Here is a tiny trained network, its code and every weight. The questions are about switching its units off for an input and a class, where a switched-off unit gives its printed mean instead of its output.

import numpy as np


def w(rows, s, z=0):
    codes = np.array(rows[::2]) - 128.0
    scale = np.full(codes.shape[1], s)
    scale[-1] = z or s
    return codes * scale


def norm(h):
    return h / np.sqrt((h * h).mean(-1, keepdims=True) + 1e-5)


def f(y):
    return y / 2 * (1 + np.tanh(0.7978845608 * (y + 0.044715 * y**3)))


def log_softmax(a):
    a = a - a.max(-1, keepdims=True)
    return a - np.log(np.exp(a).sum(-1, keepdims=True))


def net(x, mask):
    res = np.array(x, float).reshape(1, 8) / 4 @ E
    u = 0
    for l in range(4):
        y = f(norm(res) @ A[l][:, :-1].T + A[l][:, -1])
        res = res + np.where(mask[u : u + 3], y, B[l][:, -1]) @ B[l][:, :-1]
        u += 3
    return log_softmax(norm(res)[-1] @ U[:, :-1].T + U[:, -1])


A, B = {}, {}
E = w([
[68,212,118,124,172,128],'x0',
[120,102,80,77,218,253],'x1',
[202,153,249,91,146,185],'x2',
[128,129,126,122,128,130],'x3',
[127,131,130,126,127,130],'x4',
[126,126,131,122,127,124],'x5',
[129,130,125,134,131,125],'x6',
[131,130,129,128,130,130],'x7',
],0.0033)
A[0] = w([
[45,166,67,153,162,169,175],'L0N1',
[173,95,171,79,67,166,232],'L0N2',
[226,127,214,56,220,252,6],'L0N3',
],0.0021,0.0016)
B[0] = w([
[131,133,107,78,164,73,219],'L0N1',
[94,124,137,153,138,67,254],'L0N2',
[83,141,113,185,4,148,214],'L0N3',
],0.0033,0.00091)
A[1] = w([
[104,125,82,159,118,2,119],'L1N1',
[185,115,166,95,213,222,2],'L1N2',
[91,62,17,104,136,184,112],'L1N3',
],0.0047,0.0011)
B[1] = w([
[117,138,130,95,102,254,252],'L1N1',
[77,129,66,141,51,93,195],'L1N2',
[132,92,136,177,170,83,212],'L1N3',
],0.0063,0.0028)
A[2] = w([
[172,102,168,194,28,67,8],'L2N1',
[183,166,223,88,117,73,199],'L2N2',
[1,204,39,159,118,159,4],'L2N3',
],0.0039,0.00036)
B[2] = w([
[152,94,92,4,215,203,184],'L2N1',
[148,96,140,183,214,67,170],'L2N2',
[176,164,250,18,163,183,252],'L2N3',
],0.004,0.0029)
A[3] = w([
[116,109,116,138,122,169,67],'L3N1',
[118,40,83,88,57,255,74],'L3N2',
[124,243,194,195,211,69,4],'L3N3',
],0.0043,0.002)
B[3] = w([
[148,133,132,118,94,110,127],'L3N1',
[151,165,78,177,1,40,252],'L3N2',
[107,162,26,194,79,51,160],'L3N3',
],0.0041,0.0033)
U = w([
[160,95,87,123,12,129,255],'0',
[78,212,165,62,105,203,136],'1',
[221,53,205,110,157,111,87],'2',
[133,199,160,188,155,30,66],'3',
[121,3,71,188,167,107,62],'4',
[75,141,82,97,244,138,113],'5',
],0.012,0.0018)

Each question gives the input, the list of numbers given to net, and the class t.
The units are the neurons (one row each of A and B). Each row of codes is followed by its name. A weight is (code - 128) times the scale printed after its matrix; where a second scale follows, it is the last column's (A, B and U).
mask holds one flag per neuron, layer by layer. A switched-off neuron (its flag False) gives its mean, the last column of its row in B, instead of its output. The means were averaged over made-up inputs and are rounded, as every weight is.
A unit's drop is (log p(t) with every unit on - log p(t) with that unit switched off) / (log p(t) with every unit on - log p(t) with every unit switched off).
The circuit of an input: a set's keep is (log p(t) with only the set's units on - log p(t) with every unit switched off) / (log p(t) with every unit on - log p(t) with every unit switched off). Starting from all 12 units, units are removed one at a time, each time the one whose removal leaves the highest keep (on an exact tie, the one counted first), for as long as the keep stays at least 0.8.
circuit, biggest first: the units of the circuit, biggest drop first
most important unit: the unit with the biggest drop
top k neurons: the k neurons with the biggest drops, biggest first
k most important neurons of layer l: the k neurons of layer l with the biggest drops, biggest first
input [-1,1,-2,-1,6,7,3,-3], class 4: circuit, biggest first	[L1N3]
input [-2,8,2,1,8,-8,-4,0], class 0: circuit, biggest first	[L1N2, L3N2]
input [-7,1,7,-7,4,6,-1,4], class 0: top 3 neurons	[L1N2, L1N3, L2N3]
input [-1,7,7,-3,-2,5,5,3], class 0: top 2 neurons	[L1N2, L3N2]
input [-2,2,7,-4,-7,1,-3,3], class 0: circuit, biggest first	[L1N2, L2N3]
input [0,8,4,-7,0,6,8,1], class 0: circuit, biggest first	[L3N2, L1N2]
input [0,-7,2,7,8,-8,3,0], class 2: top 3 neurons	[L2N1, L3N2, L1N1]
input [-6,-6,1,-1,-6,-1,-2,0], class 2: circuit, biggest first	[L1N2, L2N1]
input [2,0,2,-8,4,-5,4,-5], class 3: top 4 neurons	[L1N1, L0N3, L1N2, L3N3]
input [4,0,-8,-6,-7,2,-8,1], class 1: top 3 neurons	[L1N1, L2N3, L2N2]
input [1,0,1,-7,-5,3,-8,4], class 3: 2 most important neurons of layer 1	[L1N2, L1N1]
input [-6,-7,1,8,-3,5,-4,6], class 2: top 2 neurons	[L1N2, L2N2]
input [0,-4,2,3,1,-7,7,-7], class 2: top 2 neurons	[L2N1, L3N2]
input [0,-4,2,-3,-7,4,6,2], class 2: circuit, biggest first	[L2N1]
input [7,-1,-3,1,-4,0,4,4], class 1: top 2 neurons	[L2N3, L1N1]
input [-5,5,0,5,-8,1,1,2], class 4: top 3 neurons	[L1N3, L1N1, L2N3]
input [1,0,-7,7,2,4,-6,3], class 1: circuit, biggest first	[L1N1, L2N3]
input [-7,2,5,-3,-8,1,-7,-1], class 0: top 3 neurons	[L1N2, L2N3, L3N2]
input [5,-1,7,6,4,2,-7,-1], class 3: top 4 neurons	[L1N1, L2N2, L3N3, L2N3]
input [2,0,-2,1,-6,8,-3,7], class 1: top 2 neurons	[L1N1, L2N2]
input [3,-3,-4,-5,0,-4,5,-5], class 1: most important unit	L2N3
input [1,1,-2,4,8,4,5,7], class 5: circuit, biggest first	[L1N3, L3N2]
input [0,7,0,-7,2,-6,7,-1], class 4: 2 most important neurons of layer 2	[L2N1, L2N2]
